After every row comes roughly how far along a hidden order it lies, from 0 to 30.
In the rows, zero is written as 128.
[142 121 131 122 121 132 136 139 127 106 142 127 147  81 114 136 114 125
 139 133 102 127 143 127 131 120 164 131 114 167 121 126 125 121 130 121
 133 130 166 101 151 150 121 140 121 128 137 144 164 122 114 137 128  98
 139 168 184 127 131 126 120 122 108 125 135 125 102 133 138 127 108 134
 149  84 140 138 133 125 125 119 107] | 27
[130 149  81 135 112 149 149 126 138 105 174 118 161  97 145 105 138 143
 133 124  87 117  98 137 150 145 137 219 103 138 123 147 122 140 137 119
 150 140 132 125  70  70 126  87 140 187   1 150 124 133 130 133 124 110
 134 158 119 125 135 124 115 123  74 167 129 135  64 133 180 140 157 114
 166 124 133 127 145 116 134 202 111] | 17
[127 201  81 173 131 108 144 100 116  87 148 104 151 155 127 148  70 134
 124 148 117 127 107  98 219 164 138 131 106 131 119 145 126 143 140 189
 144 145 116  96 103 118 149 115 143 146 130  85 118 118 137 151 147 150
 115 108 115 140 115 126 141 135 119 151 163 133 102 108 133 151 140 123
 200 130 141 109 129 170 119 134 140] | 17
[120 175 108 121 158 115 143 116  93  81 126 115 215 130 138 175 136  73
 100 149 125 133 155 109 213 115 136  92 147 127 132  91 140 112 141 139
 139 158 168 134 123 110 136 136 121 125 137 110 133 124 155 167 139 128
 106 120 186 127  96 134 158 128 116 132 165 130 120 164 109 133 116 166
 124 120 158 121 111 123 131 119 143] | 17
[ 97 141 125 123 114 124 143 149 104 127  78 114 109 150 130 252 178 102
  30 132 127 131 127 182 173 116  91 110 159  87 124 136 130  87 139 109
 181 138 158  73 115 151 136 131 130 180 211 208  79 120 149 145 122  97
 137 130 106 135 105 125  82 103 143 118 152 129 105 159 132 142 123 145
  58  75 143 113 134 128 131  67  89] | 4
[155  96 102 115  83 143 155 141 131  88 119 119 171 113 156 255 170 135
  48 144 113 135 166 166 171 113 128 138 145 110  85 122 125 119 143  89
 140 132 173  74 121 107 141 138 124 139 142 148  92 133 159 160 128 132
 158 115 166 114  92 121 135 112 119 153 135 109  75 172 180  94 107 139
 139  85 141  86 171 124 125  97  91] | 5
[106 126 116 122 139 127 118 122  98 101 124 151 148 174 123 255 118  85
  23 127 132 130  86 239 123 140 126 125 145  88 123 130 124 127 129 132
 169 125 125 113  96 101 130 185 124 180 131 129 123 123 177 141 131 130
 110 112 115 132 129 142 154 132 133 142 154  95  83 142  99 116 153 186
  82 111 158 125 139 129 128  83 139] | 7
[ 61 140 114 124 115 130 138 119 129  65 128  82 152  80 136 115 138 131
 139 179 141 126 122 111 135  75 173 127 124 126 123 116 111 107 174 142
 154 131 144 121 149 119 133 100 131 143 116  87 112  72 137 141 129 137
 129 149 131 120  98 128 134 132 145 153 130 132 118  97 160 101 124 119
 143 129 135 133 135 121 118 107 136] | 23
[145 117 133 120 129 121 146 128 133  76 110 102 149  97 127 174 141 130
 141 148 124 131 101 158 170 132 123 165 135 139 111 143 116 131 168 126
 161 140 129 103 117 118 129  82 133 129  78 141  95 123 140 135 129 111
 137 128 120 136  88 131 108 133 144 123 131 133  52 150 126  85 122 116
 130  90 121 100 137 134 133 117 105] | 7
[103 127 100 117  82 134 148 112 124 104 119 136 149  91 168 175 138 165
  47 134  89 124  88 118 142 133  58 255 176 118  73 144 114 147 168 102
 160 114 141 115 124  77 137 116 140 195 128 255 111 129 162 140 115  97
 137 122  69 133 125 130 100 133  20 121  93 126 124 140 190 102 159 162
 114 111 136  69 181 137 107 154  81] | 8
[128 142 106 144 116 125 120 128 132 125 155 142 137 121 146  86 151 123
 115 112 116 121 135 162 109 120 150 116 100 120 138 102 132 104 138 123
 144 131 128 134 127 123 119 106 111 201 111 107 127 130 120 120 121 127
 122 108 136 122 124 110 122 125 161 139 167 132 140 136 143 107 114 121
 123 118 131 145 102 136 134 144 110] | 14
[147 202 104 132 181 122 145 121 135 124 145 111 157 178 145 215 156 119
 112 133  97 115 130 142 146 135 120 117 100 106 100  97 130 138 143 161
 173 138 173 114  78 102 134 178 128 229  99 134 141 131 139 143 121 112
 148 140 128 137 126  57 123  93 157 124 187 134 102 165 145 153 120 130
 159 135 164 131 132 131 143 102 144] | 14
[136 135 127 106 120 130 143 128 135 121 132 111 149 142 175 152 144 164
 134  97 123 135  55 246 253 143 125 158 131  83 114 115 129 143 144 110
 184 139 159  92 111 121 132 147 132 192 114 235 125 126 135 141 126  91
 136 136  83 136 125 129 140 120  58 148 133  97 108 152 129 142 169 131
 159 121 156 119 151 150 121  80 146] | 0
[180 141  52 122 182 123 151 108 127 138 120 118 149 177 131 137 142 130
  73 124  84 124 125 115 127 164 158 139  81 134 119 129 137 155 135 164
 170 140 131 100  37 116 154 121 135 199 122 128 153 114 156 133 138  97
 139 108 120 138 128  77 124 132 147 129 180 138 102 150 148 181 132 116
 142 159 153 119  91 125 131 166 163] | 15
[138 113 121 171  60 110 147 129 124  91 129 117 152  77  86   1  81 145
 199 168 120 130 136 105 102 114 126 177 136 159 113 132  82 129 137 130
 132 138 133  78  91 106 145 130 117 166  30 134 130 121 125 145 129 133
 153 123 191 136  85 154 125 154 151 124 147 133  68 148 245 139 124  84
 186 113 140 122 121 129 130 148 106] | 14
[132 139 149 125  65 134 154 130 132 118 110  97 148  75 137 140 143 149
 123 141 116 126  84  93 147 111 115 217 130 166  78 138 128 124 179  87
 161 139 155 113 130 109 121  72 131 196 121 180 125 123 134 141 153  97
 164 131 112 142 125 151 120 119 121 160 127 137 115 142 202  91 124 116
 145  88 136 125 184 114 128 146  75] | 9
[123 109 124 141 110 149 145 127 132  86 132 121 157 130 150 143 147 154
  94 146 123 121 148 116 166 137 123 140  97 154  85 137 129 132 138 138
 151 136 150 117 102 105 130 128 118 207  78 135 153 125 133 127 133 138
 151 129 129 137 122 127 125 128 148 136 134 122 109 159 165 132 116 140
 137 115 140 109 135 129 135 120 110] | 17
[146 177 114 145 113 122 142 130 131  86 128 105 213 117 128  93  79 134
 131 150 113 130 147 110 153 126 128  88 117 100 110 137 120 111 134 117
 137 158 132 122 122 100 138 130 114 134  83  93 140  93 135 174 164 130
 147  96 194 122  82 128 138 139 158 118 180 169 127 157 139 136 114 139
 139 126 134 147 138 128 121  94 136] | 14
[135 121 160 125  65 128 111 136 118 126 136  53 143  76 132 135 124 154
 170 135 122 115 105 151 171 148 155 168 141 134  93  87 120 139 160 130
 170 144 184 104 110 166 105 121  97 109 108 137 124  68 102 142 127 144
 131 199 192 137 130 127 103 129 141 172 140 183  54 108 132 146  95 139
 150 122 153 133 135  97 162 117 142] | 30
[154  78 103  90  98 142 140 135 148  93 134 140 155  71 150 188 136 137
  69 141  94 133 156 140 152 113 135 138 125 120 102 154 116 110 172  73
 132 106 137 137 100 106 120 135 128 138 101 151 113 127 115 135 122 122
 179 111 108 124  88 135 131 112 152 130 131 131 119 168 203  96 110 115
 129 124 112 114 164 118 126 126  87] | 1

[173  86 125 138 142 118 132 133 113 101 116 129 158 137 140 140  96  78
 140 143 116 113  85 118 112  46 157 156 135  71 144 120 191 134 119 131
 158 108 137 147  62  89 126 152 178 218 119 117 135 103 127 138 103 158
 142 145 151 125 195 103 147 103 120 116 145 121 116 178 125 134 117 125
  90 149 165 129 122 139 196 115 128  76 181 119 133 149 137 157 139  80
 151 127 124 109 129 126  99 153 120  88  62 150 136 145 152 116 125 171
 134  71 143  90 108  33 134 156 128 129 119 133 163 112 143 111 148 138
 153  85 159 137 135 124 127 150 169 125 149] | 18
[169  43 124 146 152 114 135 132 109  99 115 135 154 131 143 148 113  88
 168 140 113  98 104 105 147  28 196 135 120  62 122 116  15 151 134 143
 147 116 131 168  76  89 105 129 175 217 126 112 133 131 105 148 110 150
 139 177 149 128 190 100 133 127 132 123 136 115 113 187 132 137 121 149
 119 152 171 130 124 144 202  97 124  72 141 118 132 117 117 160 134  97
 143 129  82  96 137 124 101 132 172  69  80 139 133 153 159  90 124 162
 121  78 136  59  93  30 126 148 115 117 135 138 174 117 173 107 140 135
 151  91 136 135 138 109 134 127 178 130 136] | 16
[167  88 120 136 142 111 130 131 116  77 122 132 155 145 132 143  96  85
 142 142 117 121  94 126 132  59 152 151 137  81 129 119 100 137 119 132
 158 113 135 152  83  89 122 162 170 205 114 112 135 107 123 141 111 145
 145 131 150 131 179 113 139 121 126 116 147 122 119 160 129 133 126 136
 114 179 154 130 112 131 196 115 127  99  87 118 129 136 127 152 139  89
 152 129 128 106 130 132 106 149 176 100  68 136 133 143 148 113 127 156
 130 102 136  82 107  40 141 151 112 126 130 132 147 117 144 113 147 134
 147  83 155 132 133 119 131 143 146 127 149] | 25
[165  78 123 141 150 121 124 132 111 105 117 131 155 139 140 140  99  78
 142 147 121 108  94 120 161  41 156 149 130  63 149 119  90 139 119 133
 149 111 131 147  80  90 121 146 159 213 119 118 134 115 115 136 104 155
 141 158 151 126 192 109 138 108 124 123 138 117 112 157 127 134 121 129
 101 150 171 129 127 140 222 112 128  83 123 119 133 136 134 152 141  45
 143 129 104 108 131 123 108 144 163  89  63 143 135 143 147 115 123 167
 132  79 140  82 100  36 128 149 129 127 120 133 162 117 147 112 146 136
 165  80 146 135 131 114 134 141 161 127 136] | 27
[136  78 120 133 139 113 134 130 119 109 124 137 147 141 133 150 103  71
 171 132 111 108 109 110 159  31 165 146 128  75 113 121 124 145 129 135
 147 119 133 146  81  89 121 158 169 194 118 102 131 121 120 149 118 139
 143 141 137 132 157 115 130 128 132 111 142 118 129 141 128 137 122 145
 127 168 141 131  96 138 195 112 126  94 128 122 129 123 123 143 138 106
 138 127 125 108 136 131 108 134 176 110  54 134 131 143 153 108 128 146
 125 113 136  79 118  38 140 139 108 123 140 132 153 116 150 110 140 131
 143  85 141 133 133 113 138 134 154 131 149] | 30
[166  78 122 138 149 109 128 131 113  98 120 135 159 142 138 145 103  80
 157 144 115 112  99 125 124  56 163 146 131  70 127 120 161 147 124 135
 150 111 129 166  82  90 114 151 171 204 115 114 134 123 113 142 115 145
 140 166 162 131 177 115 132 130 132 117 141 119 114 175 133 134 139 142
 111 158 153 129 117 135 193 120 125  89 142 117 129 127 121 156 138  94
 145 131 107  99 132 129 109 140 198  89  70 146 133 142 151 113 125 146
 124  95 132  71 104  33 134 152 115 121 132 133 159 122 151 112 145 132
 151  87 139 134 133 110 138 140 157 128 144] | 23
[164  26 127 144 152 114 140 133 107 115 109 133 148 126 149 145 112  99
 170 138 107  93 101  93 155  24 180 131 111  57 123 116 255 159 140 143
 152 111 130 169  63  89 108 123 187 222 129 118 129 137  91 145 107 158
 140 182 153 128 222  93 130 122 131 126 129 112 106 200 131 136 127 153
 110 148 170 130 132 148 201  87 124  66 107 114 136 114 118 159 132 102
 141 127  65 110 142 119  95 127 183  55  86 143 133 153 161  80 121 170
 120  66 140  74  84  57 116 153 120 113 134 140 192 109 167 100 144 140
 153  86 131 135 142 104 130 119 184 131 128] | 11
[164  60 122 140 144 111 140 132 112 112 117 135 151 135 141 147 103  89
 164 134 108 106  98 104 150  22 179 146 120  62 112 117 131 150 136 142
 153 114 135 167  72  86 111 144 177 220 123 122 131 128 105 147 112 143
 142 174 149 131 175 104 132 126 133 113 138 117 109 177 130 138 135 150
 121 164 163 131 113 142 198  98 124  83 158 115 132 122 115 155 135 106
 148 126  92 107 141 126  99 135 194  76  75 142 135 154 155  98 126 155
 121  94 138  80 105  40 131 152 109 117 140 136 174 111 164 108 145 136
 142  94 147 135 139 114 125 128 133 131 144] | 13
[155  46 123 140 152 116 134 133 107 101 116 135 153 134 141 145 106  89
 166 137 117 100  95 106 142  35 161 135 122  50 119 119  35 153 131 139
 148 110 133 167  86  93 111 138 175 221 121 121 131 132 106 143 114 144
 139 171 148 129 188 105 130 132 131 123 137 115 114 183 131 138 119 150
 118 161 157 130 104 137 199  92 124  83  69 118 132 116 119 156 135 100
 137 130  85 101 138 125 104 130 173  76  73 148 132 152 158  93 124 153
 121  85 134  67  97  41 128 148 114 117 135 135 163 116 167 105 144 134
 150  87 131 133 136 105 136 128 172 130 135] | 21
[161  66 121 135 147 107 128 129 113  97 121 138 164 144 134 150 106  75
 172 138 115 110 104 124 155  22 164 147 127  72 116 121   1 149 127 134
 148 117 127 162  91  91 109 142 160 200 116 110 133 130 112 145 118 147
 142 154 142 132 177 114 126 136 136 117 137 119 116 163 133 134 121 145
 129 167 151 130 113 136 188 121 125  81 119 119 128 117 114 155 136 102
 139 131 105 103 134 129 115 133 167  98  66 140 131 145 147  97 126 141
 121 111 129  64 111  29 140 150 105 122 140 135 154 122 153 115 145 130
 143  88 137 133 133 107 138 135 156 130 146] | 29
[176  43 125 140 139 110 148 134 113 110 110 133 151 131 141 149 107 105
 154 136 106 115 104 102 140  24 174 138 113  70 103 118   1 140 139 143
 156 118 138 174  59  86 112 144 191 222 126 105 130 121 110 149 110 147
 143 170 153 131 174  99 138 115 134 110 136 119 117 195 132 141 132 146
 108 154 171 130 110 141 189 102 124  76 140 109 130 131 112 153 131 103
 147 124  93 105 139 125  90 138 194  64  69 142 138 152 156  97 126 167
 122  90 142  75  97  37 134 150 115 114 139 138 173 103 159 103 146 136
 136 114 156 138 146 120 113 147 173 130 151] | 1
[174  43 126 147 149 115 137 133 109 103 108 133 153 127 148 152  98  85
 158 145 122 102  93 105 124  23 172 141 122  54 124 117   1 147 134 139
 154 114 131 170  56  83 111 144 182 251 128 113 133 125 104 141 107 153
 137 174 154 128 186 100 139 119 129 123 138 119 109 200 132 138 128 146
 105 152 180 130 125 142 194  98 124  72 109 113 133 128 119 164 135  95
 147 128  80 102 136 121  98 135 191  64  72 146 134 153 160  91 123 167
 123  61 138  84  88  44 122 165 122 115 129 137 177 109 161 106 147 138
 156  89 140 137 144 113 131 133 172 130 133] | 8
[177  59 127 141 145 109 144 135 104  96 111 130 155 139 141 149  94  90
 140 147 112 117  91 110 155  29 178 143 120  42 110 118 137 138 135 143
 159 114 134 164  69  85 109 142 190 221 123 110 134 121 108 145 109 151
 140 176 163 130 215 104 139 113 134 115 138 117 105 191 136 139 152 141
 101 161 171 129 115 138 205 107 124  76 232 109 128 136 108 159 135  94
 152 128  81  99 133 125 100 145 185  79  75 136 140 150 162  96 123 166
 123  76 132  82  95  33 128 169 122 101 130 136 175 100 158 108 151 135
 140 111 157 138 147 124 122 160 175 128 144] | 0
[169  33 123 139 147 104 142 132 111  96 113 140 148 141 139 152 106  82
 168 136 110 104  96 110 147  19 181 141 119  60 100 116  57 148 140 141
 151 117 134 184  71  88 105 137 178 214 121 106 132 132 105 150 114 139
 141 181 149 133 180 104 132 132 138 116 139 117 112 188 137 139 125 152
 122 166 163 131 116 142 195 101 123  84  67 113 127 118 106 162 133 106
 146 128  86  98 139 129 101 131 185 101  67 146 135 154 156  94 126 150
 115  93 133  85 103  39 133 159 104 110 142 137 174 110 151 104 146 134
 139  92 136 135 143 112 128 138 175 131 146] | 6
[179  87 116 125 128  94 152 131 123  78 122 137 159 163 121 156  83  55
 155 132 108 156  95 130 121  58 182 169 137  89  79 120 164 130 128 133
 153 129 144 179  62  79 114 194 176 206 108  96 136  95 139 158 123 125
 158 130 157 141 225 115 136 138 142  93 156 126 123 170 138 136 127 137
 131 201 136 130  72 126 187 140 124 113 204 108 116 146 101 147 141 102
 162 126 148 108 131 151 105 156 196 137  50 118 140 143 151 125 135 136
 126 127 133  92 131   7 168 161  89 118 154 129 129 104 140 117 154 129
 105 111 183 136 139 137 110 175 142 130 189] | 3
